Here is a tiny trained network, its code and every weight. The questions are about switching its units off for an input and a target symbol, where a switched-off unit gives its printed mean instead of its output.

import numpy as np


def w(rows, s, z=0):
    codes = np.array(rows[::2]) - 128.0
    scale = np.full(codes.shape[1], s)
    scale[-1] = z or s
    return codes * scale


def f(y):
    return y / 2 * (1 + np.tanh(0.7978845608 * (y + 0.044715 * y**3)))


def softmax(a):
    e = np.exp(a - a.max(-1, keepdims=True))
    return e / e.sum(-1, keepdims=True)


def log_softmax(a):
    a = a - a.max(-1, keepdims=True)
    return a - np.log(np.exp(a).sum(-1, keepdims=True))


def net(x, mask):
    ids = ['ΛΞΠΣΩαβδζθτφψ'.index(c) for c in x.split()]
    T = len(ids)
    res = E[ids] + P[:T]
    u = 0
    for l in range(2):
        r = res
        for j in range(2):
            rows = slice(3 * j, 3 * j + 3)
            q, k, v = (r @ M[l][rows].T for M in (Q, K, V))
            z = softmax(np.where(np.tri(T) > 0, q @ k.T / 3**0.5, -1e9)) @ v
            o = O[l][rows]
            res = res + np.where(mask[u + j], z, o[:, -1]) @ o[:, :-1]
        u += 2
        y = f(res @ A[l][:, :-1].T + A[l][:, -1])
        res = res + np.where(mask[u : u + 8], y, B[l][:, -1]) @ B[l][:, :-1]
        u += 8
    return log_softmax(res[-1] @ U[:, :-1].T + U[:, -1])


Q, K, V, O, A, B = {}, {}, {}, {}, {}, {}
E = w([
[184,196,153,104,139,129,196,112,121,131],'Λ',
[133,101,191,176,139,220,121,171,228,126],'Ξ',
[83,105,107,117,153,100,212,146,139,183],'Π',
[61,156,123,148,113,145,34,150,147,59],'Σ',
[147,61,177,58,87,120,43,145,84,100],'Ω',
[121,140,144,125,133,110,121,218,52,117],'α',
[98,118,114,76,5,118,121,109,135,111],'β',
[121,196,88,147,64,124,137,123,158,189],'δ',
[209,149,151,126,111,116,61,182,161,195],'ζ',
[101,189,46,135,227,155,127,208,149,142],'θ',
[172,168,202,170,169,116,53,105,101,165],'τ',
[127,171,44,124,109,107,43,115,175,102],'φ',
[181,100,137,110,51,143,136,211,132,89],'ψ',
],0.016)
P = w([
[131,171,254,49,152,70,101,164,166,174],'0',
[164,105,139,157,85,84,98,140,120,116],'1',
[164,107,122,167,91,101,109,144,111,118],'2',
[174,114,104,160,92,108,106,165,112,106],'3',
[158,115,106,147,100,122,108,158,125,112],'4',
[140,127,97,143,99,130,116,147,132,118],'5',
[141,129,100,159,94,129,111,186,125,117],'6',
[143,132,99,150,100,131,114,183,119,110],'7',
[125,138,100,134,98,146,109,185,131,121],'8',
[133,138,101,130,103,155,111,186,126,111],'9',
[114,150,101,139,90,141,113,192,137,124],'10',
[105,146,92,110,105,175,102,163,158,127],'11',
[98,154,99,117,92,169,94,159,158,140],'12',
[105,153,112,132,76,137,100,174,145,131],'13',
],0.0083)
Q[0] = w([
[106,69,190,133,255,188,192,65,68,126],'L0H1',
[71,163,127,143,105,140,68,151,170,68],'L0H1',
[186,150,24,38,50,45,69,174,134,181],'L0H1',
[124,124,73,100,80,43,153,105,120,170],'L0H2',
[152,181,154,70,42,184,57,198,187,94],'L0H2',
[129,136,90,128,75,220,143,247,216,116],'L0H2',
],0.0073)
K[0] = w([
[207,179,162,178,148,26,58,34,117,170],'L0H1',
[104,111,104,25,92,190,92,79,96,136],'L0H1',
[90,151,86,164,132,243,107,235,153,28],'L0H1',
[37,170,84,147,168,174,97,212,120,84],'L0H2',
[101,187,172,63,152,104,141,167,134,203],'L0H2',
[72,144,255,57,128,121,109,120,211,154],'L0H2',
],0.0066)
V[0] = w([
[138,114,131,81,86,107,138,114,20,15],'L0H1',
[118,184,56,67,145,89,120,90,134,138],'L0H1',
[3,178,138,162,203,41,81,104,120,113],'L0H1',
[45,87,166,63,70,151,71,86,219,153],'L0H2',
[177,167,183,136,82,150,79,95,138,200],'L0H2',
[141,125,98,102,133,158,190,74,126,223],'L0H2',
],0.0059)
O[0] = w([
[112,87,90,81,74,115,103,88,48,164,137],'L0H1',
[135,182,87,112,133,38,152,128,113,152,81],'L0H1',
[36,197,141,162,163,94,105,137,55,114,142],'L0H1',
[134,197,151,2,151,98,114,131,136,73,252],'L0H2',
[173,193,129,122,69,107,103,107,155,162,230],'L0H2',
[186,90,132,175,142,17,163,67,162,51,2],'L0H2',
],0.0071,0.0045)
A[0] = w([
[85,133,92,202,254,125,140,140,153,181,251],'L0N1',
[70,112,75,119,66,158,94,78,134,42,199],'L0N2',
[160,142,121,124,84,138,127,185,105,119,102],'L0N3',
[136,115,119,74,127,22,172,111,165,99,164],'L0N4',
[72,131,53,154,84,152,146,42,192,95,218],'L0N5',
[101,139,203,111,127,108,186,170,122,138,204],'L0N6',
[107,159,103,173,97,177,153,121,134,130,180],'L0N7',
[244,166,111,151,111,102,99,180,118,187,217],'L0N8',
],0.0069,0.0027)
B[0] = w([
[155,55,225,71,115,22,104,192,181,136,142],'L0N1',
[193,123,129,176,102,131,82,196,83,103,255],'L0N2',
[144,94,88,84,129,160,127,127,132,167,190],'L0N3',
[138,155,217,86,118,84,127,110,131,49,123],'L0N4',
[175,92,153,202,91,96,170,214,99,192,174],'L0N5',
[104,148,173,69,40,204,138,143,106,73,149],'L0N6',
[154,99,104,113,118,94,142,191,175,137,161],'L0N7',
[90,145,149,140,116,124,159,96,196,254,225],'L0N8',
],0.0066,0.0067)
Q[1] = w([
[125,87,16,170,199,109,158,2,98,33],'L1H1',
[188,56,195,136,130,106,178,75,154,122],'L1H1',
[145,171,115,111,90,151,68,152,135,197],'L1H1',
[98,59,45,153,167,164,169,62,110,38],'L1H2',
[117,242,171,79,67,142,88,198,115,91],'L1H2',
[175,185,84,179,142,97,176,127,103,110],'L1H2',
],0.0055)
K[1] = w([
[149,40,48,192,176,115,140,123,80,150],'L1H1',
[150,121,99,184,181,193,82,111,162,128],'L1H1',
[79,150,177,2,110,126,130,154,150,90],'L1H1',
[142,40,109,221,68,173,212,88,128,149],'L1H2',
[93,197,155,37,145,78,70,145,146,132],'L1H2',
[81,84,91,104,137,108,196,117,85,110],'L1H2',
],0.0062)
V[1] = w([
[127,160,198,200,182,156,150,111,106,46],'L1H1',
[188,88,95,154,219,160,112,204,174,160],'L1H1',
[105,67,95,169,77,216,149,194,73,172],'L1H1',
[41,188,93,67,232,159,135,136,77,149],'L1H2',
[145,120,3,130,128,146,140,100,210,141],'L1H2',
[135,39,146,35,140,75,149,143,72,86],'L1H2',
],0.0056)
O[1] = w([
[96,180,231,128,141,246,118,196,66,204,83],'L1H1',
[94,148,105,97,125,145,56,185,253,145,41],'L1H1',
[41,46,77,106,149,176,87,21,124,136,9],'L1H1',
[153,40,60,92,242,152,129,223,98,166,204],'L1H2',
[131,148,207,77,139,20,97,142,170,112,2],'L1H2',
[171,98,154,109,129,213,122,112,162,131,77],'L1H2',
],0.0066,0.0075)
A[1] = w([
[149,163,117,207,131,155,77,95,84,97,172],'L1N1',
[139,47,88,166,183,228,83,122,84,195,221],'L1N2',
[99,62,255,17,163,94,177,135,68,89,159],'L1N3',
[146,144,164,206,171,192,224,193,23,174,113],'L1N4',
[125,196,83,112,196,120,229,72,163,254,199],'L1N5',
[84,125,169,104,116,125,254,112,178,234,146],'L1N6',
[216,126,215,112,137,80,95,136,68,145,214],'L1N7',
[65,124,131,129,57,97,179,222,120,171,254],'L1N8',
],0.0056,0.0027)
B[1] = w([
[64,205,197,45,110,76,88,98,127,108,171],'L1N1',
[84,183,155,139,82,125,224,106,163,194,226],'L1N2',
[99,71,80,174,68,168,84,54,143,87,136],'L1N3',
[137,168,96,140,211,193,91,78,189,96,255],'L1N4',
[179,85,140,159,164,75,86,116,15,71,162],'L1N5',
[128,159,126,121,83,161,26,76,110,63,160],'L1N6',
[2,73,173,155,173,82,176,122,126,168,179],'L1N7',
[168,93,74,131,165,153,45,81,120,149,237],'L1N8',
],0.0068,0.011)
U = w([
[190,158,128,101,155,139,180,63,83,52,83],'Λ',
[115,114,166,215,155,188,140,127,216,54,132],'Ξ',
[78,42,67,110,170,138,60,37,187,63,188],'Π',
[88,185,154,66,110,157,44,149,122,115,77],'Σ',
[4,48,163,144,65,135,142,132,91,190,177],'Ω',
[66,143,84,110,182,177,147,119,103,159,40],'α',
[194,103,100,50,53,154,151,131,87,153,160],'β',
[101,161,57,169,112,160,42,115,37,98,139],'δ',
[122,106,170,199,143,122,81,83,106,201,102],'ζ',
[171,53,107,108,254,84,106,195,117,102,164],'θ',
[71,168,176,164,143,68,184,134,125,194,197],'τ',
[109,240,71,96,115,78,158,116,184,156,59],'φ',
[177,101,145,141,121,180,135,149,228,125,255],'ψ',
],0.0051,0.0018)

Each question gives the input, a string of symbols that net reads in full, and the target symbol t.
The units are the heads (3 rows each of Q, K, V and O) and the neurons (one row each of A and B). Each row of codes is followed by its name. A weight is (code - 128) times the scale printed after its matrix; where a second scale follows, it is the last column's (O, A, B and U).
mask holds one flag per unit, layer by layer, with each layer's heads first. A switched-off unit (its flag False) gives its mean, the last column of its rows in O or B, instead of its output. The means were averaged over made-up inputs and are rounded, as every weight is.
A unit's drop is (log p(t) with every unit on - log p(t) with that unit switched off) / (log p(t) with every unit on - log p(t) with every unit switched off).
The circuit of an input: a set's keep is (log p(t) with only the set's units on - log p(t) with every unit switched off) / (log p(t) with every unit on - log p(t) with every unit switched off). Starting from the 12 units with the biggest drops (on a tie, the unit counted first), units are removed one at a time, each time the one whose removal leaves the highest keep (on an exact tie, the one counted first), for as long as the keep stays at least 0.8.
circuit, biggest first: the units of the circuit, biggest drop first
most important unit: the unit with the biggest drop
k most important neurons: the k neurons with the biggest drops, biggest first
top k neurons in layer l: the k neurons of layer l with the biggest drops, biggest first
which heads matter: for each layer, one digit per head in row order, 1 if its drop is at least 0.15 and else 0, layers parted by /
input Ξ Π Λ φ Π α Σ Ξ α ζ, target Σ: circuit, biggest first => [L1H1, L0H1, L1H2]
input ζ β Ξ Π φ, target φ: circuit, biggest first => [L1H2, L0H2, L0N8]
input α Σ α β Σ, target Ω: most important unit => L1H1
input ζ α Σ φ τ ζ Σ τ Σ α φ, target φ: circuit, biggest first => [L0H2, L1H2, L0N8]
input β Ξ Σ, target Λ: circuit, biggest first => [L1H1, L0H2, L0N4, L0H1]
input Ξ Ξ Ω Ξ Ξ Ξ Σ, target Σ: which heads matter => 10 / 11
input δ φ Σ Σ Π φ φ Σ ζ τ Π τ, target τ: which heads matter => 01 / 11
input θ Ξ Π Ξ φ ζ Σ Ξ ψ, target ψ: circuit, biggest first => [L0H1, L0N1, L1H1]
input θ Π Σ Σ ψ, target ψ: circuit, biggest first => [L0N1, L1H1, L0H1, L1H2]
input Ω δ Σ φ Π ψ φ, target β: top 2 neurons in layer 1 => [L1N4, L1N7]
input Ω Σ δ δ Λ, target Λ: 2 most important neurons => [L1N5, L0N2]
input τ φ τ φ Σ φ Σ δ Σ Σ φ Σ Σ β, target δ: which heads matter => 10 / 01
input Ω φ ψ, target β: circuit, biggest first => [L0H1, L1N4, L0H2]
input τ Σ θ, target θ: circuit, biggest first => [L0N1, L1N2]
input τ β ζ, target ζ: circuit, biggest first => [L0N8, L1N5, L0H2]
input φ φ Ω, target θ: circuit, biggest first => [L1H1, L1N2, L0H1, L1H2]
input δ α Σ Π φ φ Σ Σ φ ψ δ θ Λ ζ, target ζ: top 3 neurons in layer 1 => [L1N5, L1N7, L1N6]
input φ Ξ Ξ α, target θ: circuit, biggest first => [L1H2, L0H1, L1N2]
input Σ φ α Σ φ, target α: top neuron in layer 1 => [L1N2]
input Σ β Σ α, target α: which heads matter => 11 / 01
input Σ Σ β ζ Σ Σ ζ φ φ, target α: which heads matter => 11 / 11
input ψ ψ θ ψ Σ τ Ξ δ φ, target Π: circuit, biggest first => [L1H1]
input Σ ψ θ θ Σ Σ δ, target δ: top 2 neurons in layer 0 => [L0N2, L0N8]
input ψ Σ φ Σ Ω, target Π: which heads matter => 10 / 11
input Σ Π Σ Σ Σ δ, target α: circuit, biggest first => [L1H2, L0H2, L0H1, L1N4]
input Ξ φ Ξ φ Σ Λ Ξ φ Ω Ξ, target Σ: circuit, biggest first => [L1H1, L1H2, L0H1, L0H2]
input φ Λ Σ φ α Ξ ψ Σ Σ Σ φ ψ, target θ: most important neuron => [L1N2]
input ζ φ β Ξ Σ β Λ β Π φ ψ, target φ: which heads matter => 01 / 11
input θ ψ φ φ, target ψ: 2 most important neurons => [L0N1, L0N5]
input φ τ Λ Σ Σ Σ Σ β Ξ Ξ Ξ β β, target θ: top 2 neurons in layer 0 => [L0N2, L0N5]
